Below is a small trained network, with its code and all its weights. Each question gives an input and a target symbol and asks what happens when units are switched off, that is, made to give their printed mean instead of their output.

import numpy as np


def w(rows, s, z=0):
    codes = np.array(rows[::2]) - 128.0
    scale = np.full(codes.shape[1], s)
    scale[-1] = z or s
    return codes * scale


def norm(h):
    return h / np.sqrt((h * h).mean(-1, keepdims=True) + 1e-5)


def softmax(a):
    e = np.exp(a - a.max(-1, keepdims=True))
    return e / e.sum(-1, keepdims=True)


def log_softmax(a):
    a = a - a.max(-1, keepdims=True)
    return a - np.log(np.exp(a).sum(-1, keepdims=True))


def net(x, mask):
    ids = ['αβγθλμπστφψω'.index(c) for c in x.split()]
    T = len(ids)
    res = E[ids] + P[:T]
    u = 0
    for l in range(3):
        r = norm(res)
        for j in range(2):
            rows = slice(3 * j, 3 * j + 3)
            q, k, v = (r @ M[l][rows].T for M in (Q, K, V))
            z = softmax(np.where(np.tri(T) > 0, q @ k.T / 3**0.5, -1e9)) @ v
            o = O[l][rows]
            res = res + np.where(mask[u + j], z, o[:, -1]) @ o[:, :-1]
        u += 2
    return log_softmax(norm(res)[-1] @ U[:, :-1].T + U[:, -1])


Q, K, V, O = {}, {}, {}, {}
E = w([
[173,114,94,125,76,162,201,143,160],'α',
[133,99,87,91,153,96,126,131,131],'β',
[62,132,73,147,108,71,98,184,125],'γ',
[109,105,178,148,152,2,84,118,143],'θ',
[96,152,38,131,124,152,178,154,120],'λ',
[60,147,154,90,136,75,124,119,173],'μ',
[129,198,108,116,141,148,106,128,250],'π',
[146,47,135,172,129,135,82,127,147],'σ',
[161,60,143,152,66,82,160,145,45],'τ',
[247,122,184,99,117,57,120,133,177],'φ',
[50,92,77,174,142,145,139,152,111],'ψ',
[140,123,167,114,193,145,166,138,152],'ω',
],0.0087)
P = w([
[115,180,163,150,64,190,122,71,130],'0',
[104,3,163,82,224,51,219,76,222],'1',
[199,238,74,144,180,119,154,83,53],'2',
[94,17,189,96,204,103,112,240,210],'3',
[197,216,100,153,179,108,160,128,87],'4',
[109,13,207,102,203,124,125,235,237],'5',
[176,171,97,137,132,124,173,121,94],'6',
],0.005)
Q[0] = w([
[161,204,99,21,187,109,109,136,182],'0.h1',
[97,93,160,76,162,191,165,208,229],'0.h1',
[105,48,182,181,91,63,162,79,219],'0.h1',
[164,224,133,99,98,166,66,46,71],'0.h2',
[87,22,202,70,94,128,150,155,214],'0.h2',
[158,165,137,142,171,129,143,3,90],'0.h2',
],0.0054)
K[0] = w([
[47,170,45,87,148,98,119,148,175],'0.h1',
[98,134,110,36,36,82,71,34,208],'0.h1',
[157,108,218,134,99,231,53,116,230],'0.h1',
[140,111,63,165,213,56,222,175,65],'0.h2',
[86,118,191,78,44,254,124,84,134],'0.h2',
[230,133,186,167,169,113,150,210,112],'0.h2',
],0.0054)
V[0] = w([
[149,88,86,188,98,143,50,112,133],'0.h1',
[139,120,64,101,131,72,150,186,74],'0.h1',
[139,144,212,194,163,154,146,157,147],'0.h1',
[128,130,2,64,58,94,23,109,128],'0.h2',
[147,65,148,175,118,129,83,200,101],'0.h2',
[166,73,53,104,161,91,129,77,135],'0.h2',
],0.0053)
O[0] = w([
[153,142,91,130,184,156,149,83,170,85],'0.h1',
[114,153,143,115,115,104,188,151,157,144],'0.h1',
[133,167,49,120,122,125,52,142,136,69],'0.h1',
[156,100,113,175,98,106,194,29,219,144],'0.h2',
[173,155,64,194,129,86,86,123,105,4],'0.h2',
[135,83,96,98,182,94,253,124,153,207],'0.h2',
],0.0062,0.0031)
Q[1] = w([
[178,175,95,176,80,185,179,21,158],'1.h1',
[102,103,115,109,107,58,170,189,36],'1.h1',
[163,169,145,208,140,173,102,80,46],'1.h1',
[69,2,177,8,172,98,88,181,228],'1.h2',
[124,239,213,49,183,69,204,157,130],'1.h2',
[148,43,129,204,120,160,41,224,226],'1.h2',
],0.0048)
K[1] = w([
[154,65,28,88,183,217,242,106,211],'1.h1',
[151,107,193,86,133,87,117,227,115],'1.h1',
[181,154,88,126,143,245,181,179,162],'1.h1',
[118,211,236,172,17,208,35,7,103],'1.h2',
[74,236,139,72,138,116,190,252,106],'1.h2',
[165,186,71,209,83,181,27,32,41],'1.h2',
],0.0045)
V[1] = w([
[163,244,119,159,61,189,94,66,108],'1.h1',
[137,73,15,125,137,187,159,86,117],'1.h1',
[64,137,120,33,180,176,71,179,140],'1.h1',
[178,87,53,114,254,232,68,125,147],'1.h2',
[149,2,95,204,173,178,144,13,53],'1.h2',
[18,105,143,235,194,152,158,122,99],'1.h2',
],0.004)
O[1] = w([
[96,143,198,193,149,84,158,127,116,3],'1.h1',
[144,164,168,135,138,192,119,171,159,109],'1.h1',
[152,90,113,187,114,144,167,93,128,126],'1.h1',
[180,118,45,155,214,191,160,117,141,97],'1.h2',
[178,88,112,200,161,117,126,232,101,134],'1.h2',
[2,89,84,169,153,143,173,156,58,121],'1.h2',
],0.0056,0.0031)
Q[2] = w([
[188,211,118,155,64,153,202,107,44],'2.h1',
[124,49,180,101,78,144,97,205,174],'2.h1',
[139,204,86,129,179,51,200,103,115],'2.h1',
[125,76,46,129,69,60,134,159,61],'2.h2',
[152,222,68,192,74,141,162,27,62],'2.h2',
[141,253,53,131,156,110,208,84,87],'2.h2',
],0.0058)
K[2] = w([
[169,116,2,36,184,68,189,178,184],'2.h1',
[62,171,181,215,40,158,118,60,117],'2.h1',
[168,78,125,95,112,135,156,226,155],'2.h1',
[147,112,32,176,46,50,134,148,65],'2.h2',
[195,57,54,54,187,20,189,152,170],'2.h2',
[102,89,91,46,203,124,231,196,179],'2.h2',
],0.0055)
V[2] = w([
[129,167,137,189,13,201,171,192,71],'2.h1',
[51,163,156,184,89,148,147,179,141],'2.h1',
[213,229,172,131,48,210,174,159,130],'2.h1',
[144,112,238,45,191,225,80,210,90],'2.h2',
[3,179,105,137,163,198,179,68,201],'2.h2',
[173,183,168,201,68,93,88,82,180],'2.h2',
],0.0046)
O[2] = w([
[122,145,109,146,58,166,212,223,113,78],'2.h1',
[79,149,48,116,94,91,169,97,99,140],'2.h1',
[231,194,95,81,95,170,205,154,136,225],'2.h1',
[125,107,181,39,254,160,218,73,101,208],'2.h2',
[58,192,41,86,133,192,51,85,145,254],'2.h2',
[202,177,116,159,100,128,80,105,80,62],'2.h2',
],0.0055,0.00089)
U = w([
[225,185,94,88,54,238,235,176,122,15],'α',
[108,6,199,175,155,136,246,51,223,69],'β',
[42,192,112,200,67,71,113,164,177,140],'γ',
[94,95,161,168,157,28,40,96,83,54],'θ',
[59,185,37,91,74,179,184,168,111,29],'λ',
[39,115,180,73,77,117,63,44,87,129],'μ',
[153,221,103,100,126,223,75,37,168,246],'π',
[206,65,56,228,243,169,86,160,122,38],'σ',
[147,122,204,225,93,64,220,245,70,203],'τ',
[254,152,219,77,144,81,75,86,151,19],'φ',
[29,89,49,216,169,174,151,197,77,182],'ψ',
[86,100,208,38,229,196,123,178,14,103],'ω',
],0.0051,0.0012)

Each question gives the input, a string of symbols that net reads in full, and the target symbol t.
The units are the heads (3 rows each of Q, K, V and O). Each row of codes is followed by its name. A weight is (code - 128) times the scale printed after its matrix; where a second scale follows, it is the last column's (O and U).
mask holds one flag per head, layer by layer. A switched-off head (its flag False) gives its mean, the last column of its rows in O, instead of its output. The means were averaged over made-up inputs and are rounded, as every weight is.
A unit's drop is (log p(t) with every unit on - log p(t) with that unit switched off) / (log p(t) with every unit on - log p(t) with every unit switched off).
The circuit of an input: a set's keep is (log p(t) with only the set's units on - log p(t) with every unit switched off) / (log p(t) with every unit on - log p(t) with every unit switched off). Starting from all 6 units, units are removed one at a time, each time the one whose removal leaves the highest keep (on an exact tie, the one counted first), for as long as the keep stays at least 0.8.
circuit, biggest first: the units of the circuit, biggest drop first
most important unit: the unit with the biggest drop
heads that matter: for each layer, one digit per head in row order, 1 if its drop is at least 0.15 and else 0, layers parted by /
drop when u is switched off: that unit's drop, to one decimal
input ψ τ β ω, target ψ: most important unit -> 1.h2
input γ π φ β, target γ: circuit, biggest first -> 0.h2, 2.h2
input γ τ β τ μ π, target γ: circuit, biggest first -> 0.h2, 1.h2, 2.h2
input φ β φ β, target φ: heads that matter -> 00 / 01 / 00
input π β β β θ ω, target π: circuit, biggest first -> 2.h2, 1.h1
input σ ω β τ, target σ: circuit, biggest first -> 0.h1, 1.h2
input φ α β μ, target φ: circuit, biggest first -> 1.h2, 2.h2, 0.h1
input σ φ ω τ β θ, target σ: circuit, biggest first -> 0.h1, 1.h2
input ω ω ω ψ λ θ, target ω: circuit, biggest first -> 0.h2, 2.h2
input α τ β ω, target α: circuit, biggest first -> 2.h1, 1.h1
input α φ β μ, target α: circuit, biggest first -> 2.h1, 1.h1
input φ τ ω τ, target φ: circuit, biggest first -> 1.h2, 0.h1
input ψ σ γ, target γ: heads that matter -> 11 / 00 / 01
input β ω β λ, target β: most important unit -> 0.h2
input λ β β τ, target λ: circuit, biggest first -> 2.h1, 2.h2
input μ β ω ω, target μ: circuit, biggest first -> 1.h2, 1.h1, 2.h2
input β β β φ, target β: heads that matter -> 11 / 00 / 00
input τ σ ψ β μ, target μ: heads that matter -> 00 / 01 / 10
input τ β ω μ, target τ: circuit, biggest first -> 2.h2, 0.h2
input ω τ μ ω τ τ, target ω: circuit, biggest first -> 0.h2
input φ β π β β, target β: heads that matter -> 11 / 00 / 10
input ω α β τ, target ω: drop when 2.h2 is switched off -> 0.4
input φ τ γ α, target φ: drop when 2.h2 is switched off -> 0.1
input τ β λ β ω φ σ, target σ: drop when 0.h2 is switched off -> 0.3
input μ β τ π, target μ: drop when 0.h2 is switched off -> 0.1
